What each symbol does to the nodes:
@: z781->z862, z967->z174, z959->z439, z697->z271, z52->z231, z396->z959, z862->z396, z922->z671, z477->z200, z293->z391, z780->z477, z671->z52, z876->z697, z511->z777, z302->z645, z988->z484, z326->z876, z71->z614, z928->z870, z578->z650, z231->z967, z439->z774, z650->z581, z391->z988, z174->z510, z271->z781, z777->z896, z484->z511, z614->z359, z279->z302, z510->z230, z359->z279, z200->z293, z870->z326, z896->z71, z774->z922, z230->z928, z581->z55, z645->z578, z55->z780
!: z781->z578, z967->z484, z959->z279, z697->z581, z52->z777, z396->z302, z862->z645, z922->z71, z477->z870, z293->z230, z780->z326, z671->z896, z876->z55, z511->z231, z302->z396, z988->z174, z326->z780, z71->z922, z928->z200, z578->z781, z231->z511, z439->z359, z650->z271, z391->z510, z174->z988, z271->z650, z777->z52, z484->z967, z614->z774, z279->z959, z510->z391, z359->z439, z200->z928, z870->z477, z896->z671, z774->z614, z230->z293, z581->z697, z645->z862, z55->z876
*: z781->z271, z967->z231, z959->z396, z697->z876, z52->z671, z396->z862, z862->z781, z922->z774, z477->z780, z293->z200, z780->z55, z671->z922, z876->z326, z511->z484, z302->z279, z988->z391, z326->z870, z71->z896, z928->z230, z578->z645, z231->z52, z439->z959, z650->z578, z391->z293, z174->z967, z271->z697, z777->z511, z484->z988, z614->z71, z279->z359, z510->z174, z359->z614, z200->z477, z870->z928, z896->z777, z774->z439, z230->z510, z581->z650, z645->z302, z55->z581

The rows follow the links: the fewer symbols apart two nodes are, the more alike their rows tend to be.

Row, then node:
-6 -38 43 -59 -52 48 18 -34 25 80 20 20 -56 26 71 -65 9 10 33 6 -56 -2 7 -25 -35 -17 -10 82 17 -6 -56 -65 76 -76 49 45 51 14 -52 -21 59 77 -2 56 -31 93 -9 -25 -54 41 -> z777
34 46 -2 0 21 -76 -47 73 26 -15 63 -38 22 34 7 -11 13 -69 -52 -15 -52 -16 47 20 -26 61 -22 22 -12 -61 62 120 -86 71 -114 -24 7 -52 1 0 -10 28 -37 10 -4 -44 -53 2 71 23 -> z477
71 14 -45 -36 9 39 34 -34 -45 -54 -8 34 65 -42 27 -34 7 72 52 11 -8 -54 -29 -8 25 55 -39 -72 84 7 69 38 8 -8 16 23 36 -32 7 17 -68 -28 -73 74 136 -34 52 6 59 25 -> z870
-19 -5 -50 68 53 11 25 -10 -52 -57 -82 43 39 -56 -58 74 13 66 18 -26 92 16 -17 28 45 -65 21 -64 -2 51 -11 -60 33 -5 38 -23 -61 19 42 16 -47 -62 38 -86 21 -30 49 23 -34 -63 -> z645
-13 14 -31 58 26 24 21 -37 -63 -35 -71 81 68 2 -5 45 50 6 69 -59 23 18 26 14 -1 -8 29 4 31 25 12 -91 50 22 73 -3 -59 -14 -26 119 -33 -94 -108 12 41 24 43 17 -21 12 -> z697
-40 13 -11 51 3 2 -10 72 -42 32 -49 102 13 30 13 72 37 -12 55 -45 -22 42 66 27 -69 -39 79 53 -37 -28 -56 -103 51 12 25 -32 -88 -14 -7 75 -8 -41 -44 20 -21 67 -5 17 -51 -19 -> z781
89 9 -12 -79 -2 28 32 -16 -27 -34 14 -3 13 -39 30 -37 -7 96 36 1 -30 -69 -6 -7 8 50 -50 -37 100 -16 56 59 32 -26 1 10 66 -8 -5 -37 -56 27 -42 80 137 -29 31 5 61 36 -> z928
29 26 -29 -68 -28 20 29 1 -26 -11 -4 -7 -1 -123 23 -31 -97 136 61 45 11 28 -91 -20 36 22 -11 -70 26 9 -49 -11 9 -83 16 -19 6 -7 56 -15 -61 -5 28 25 58 -2 67 33 3 -44 -> z359

Each walk starts at a row. The symbols on each line, taken left to right, move it on to the next node.
Each answer is a row, close to the row of the node it stands for.
29 16 -16 -88 -50 33 34 15 -12 8 9 19 -20 -105 67 -60 -91 116 78 39 -33 1 -76 -29 15 19 -7 -33 28 -27 -61 -9 29 -99 -9 -12 18 -10 46 -27 -39 50 32 63 65 20 41 43 9 -21
! ! * * @: 25 17 16 -100 -66 39 23 8 -1 46 12 1 -53 -76 76 -72 -74 97 65 33 -41 -6 -49 -26 -21 10 -4 14 32 -29 -82 -22 50 -116 8 0 49 -5 14 -41 4 69 32 87 36 60 28 16 -26 -10
* * * @ @: 8 -26 25 -99 -52 50 24 -5 14 57 18 11 -60 -20 67 -51 -37 44 47 25 -65 -5 -7 -15 -40 -10 0 55 17 -19 -77 -40 78 -108 31 8 51 9 -9 -44 33 81 14 79 3 86 18 0 -21 19
-28 5 -13 65 52 13 3 29 -38 -56 -68 51 34 3 -73 112 34 20 -2 -49 93 15 22 47 21 -83 51 -44 -28 46 -20 -64 39 10 12 -24 -53 25 38 -5 -8 -50 60 -98 18 -42 45 -2 -64 -55
! @ * @ @ @ !: 26 27 -34 -7 -9 20 31 -20 -29 -51 -42 1 19 -116 -8 -2 -54 114 49 30 49 5 -97 -9 61 18 -3 -102 31 41 -45 -13 10 -51 29 -20 -27 5 69 11 -61 -60 19 -28 65 -42 68 35 9 -57
@ * @ ! !: 7 26 -33 37 17 7 30 -21 -50 -56 -63 18 44 -93 -46 38 -30 90 48 13 80 24 -73 -1 55 -31 -3 -94 6 56 -28 -38 20 -14 38 -16 -37 15 64 14 -68 -85 24 -58 51 -47 62 27 -5 -65
-33 20 -18 58 14 9 5 22 -50 16 -60 96 50 29 -4 51 61 -1 48 -56 13 29 44 12 -38 -35 50 31 5 7 -39 -102 58 33 57 -11 -81 -24 -26 112 -17 -91 -79 23 15 55 16 20 -38 -10
@ * ! * @: -17 10 -12 71 66 0 1 91 -15 -38 -63 57 32 23 -70 129 49 3 -18 -65 58 -4 69 50 -9 -92 46 -11 -37 3 -14 -46 49 26 -12 -37 -43 10 30 -35 -15 -25 38 -76 0 -16 4 -20 -40 -48
@ @ @ *: 17 27 1 8 46 -30 -17 150 6 -22 11 34 6 62 -30 84 43 -24 -39 -50 -17 -18 99 74 -57 -8 40 25 -43 -59 17 50 -5 51 -104 -60 -9 -33 30 -62 -13 65 31 -31 21 -41 -46 -21 11 -29
56 15 -54 -1 24 15 26 -71 -50 -62 -18 47 73 -42 6 -23 20 61 51 -9 13 -33 -28 -18 32 34 -25 -65 87 13 58 -9 7 9 64 4 12 -28 -13 74 -59 -79 -95 52 109 -23 57 13 39 45
* @ * * *: 80 -11 1 -93 -22 58 35 20 1 -26 17 7 -8 -8 28 -37 6 70 19 3 -50 -94 -8 14 -6 14 -53 -14 80 -22 47 54 37 -49 -6 7 91 -19 7 -92 -11 79 3 66 116 -29 29 -26 40 45
@ * ! ! ! ! *: 50 -22 15 -80 -11 70 23 20 19 -9 24 -24 -24 9 32 -34 11 47 0 -12 -39 -88 12 29 -13 -11 -24 9 65 -45 30 56 57 -69 -18 23 94 3 -9 -128 3 117 36 48 58 -13 13 -35 15 39
-10 2 5 40 49 -1 -13 129 -1 -36 -32 41 0 63 -41 106 56 -13 -31 -74 14 -9 73 76 -43 -65 57 18 -50 -31 6 -10 34 40 -63 -40 -18 -25 32 -61 1 25 47 -61 11 -38 -30 -19 -23 -16
@ @ @ @: 18 16 -6 -1 15 -84 -30 3 31 -13 73 -55 35 21 -12 -38 1 -71 -46 1 -38 -14 12 -6 -5 87 -27 -4 -9 -39 85 106 -110 95 -78 -7 14 -32 -26 28 2 -23 -34 16 -9 -37 -52 -5 78 42
* ! @ * * ! @: 7 -3 9 19 -1 -60 -37 -44 12 2 57 -75 25 47 -24 -51 16 -116 -54 8 -28 -31 -6 -30 16 89 -40 -3 -10 -12 95 76 -105 89 -15 7 24 -28 -38 80 6 -38 -70 8 -32 -52 -52 -1 57 32
-15 -12 2 34 13 -50 -18 -90 4 18 33 -58 16 42 -7 -52 21 -108 -53 11 -11 0 -13 -42 28 59 -44 19 7 22 76 41 -80 76 32 40 1 6 -81 91 31 -62 -73 4 -63 -14 -12 -11 36 59
! * * * !: -39 -51 45 -22 -48 47 5 -82 9 67 0 -17 -41 56 29 -44 31 -48 -4 15 -28 -1 13 -39 -22 -34 -9 87 8 20 -22 -77 82 -37 73 52 23 25 -82 9 80 35 -18 38 -80 102 -21 -30 -56 46
! ! * * @: -27 -52 46 13 -23 14 6 -126 14 52 0 -31 -22 77 25 -61 35 -80 -5 11 -14 -8 18 -38 13 -4 -24 70 14 31 21 -52 17 19 90 63 19 26 -91 55 75 -12 -27 19 -70 62 -33 -27 -35 70
-28 -40 16 33 -19 -13 -17 -129 23 54 30 -46 15 60 -12 -65 53 -98 -29 16 -5 -1 -1 -46 31 28 -39 43 -18 20 55 -16 -34 57 66 75 11 -2 -103 70 60 -50 -69 17 -68 21 -40 -13 3 70
* * * ! @ @ !: 16 37 -3 0 35 -50 -46 116 19 -32 49 -6 10 59 -23 25 29 -37 -47 -35 -38 -28 80 49 -56 39 31 31 -33 -71 49 96 -60 63 -125 -53 -1 -41 16 -47 -5 48 13 9 3 -28 -52 -4 34 1
* ! * * @ @: 14 14 -53 46 23 21 15 -58 -70 -44 -53 47 78 -12 -5 23 34 27 52 -24 30 -21 -7 3 13 19 0 -35 48 28 47 -43 33 29 87 3 -42 -25 -16 110 -61 -112 -104 35 71 4 57 18 7 15
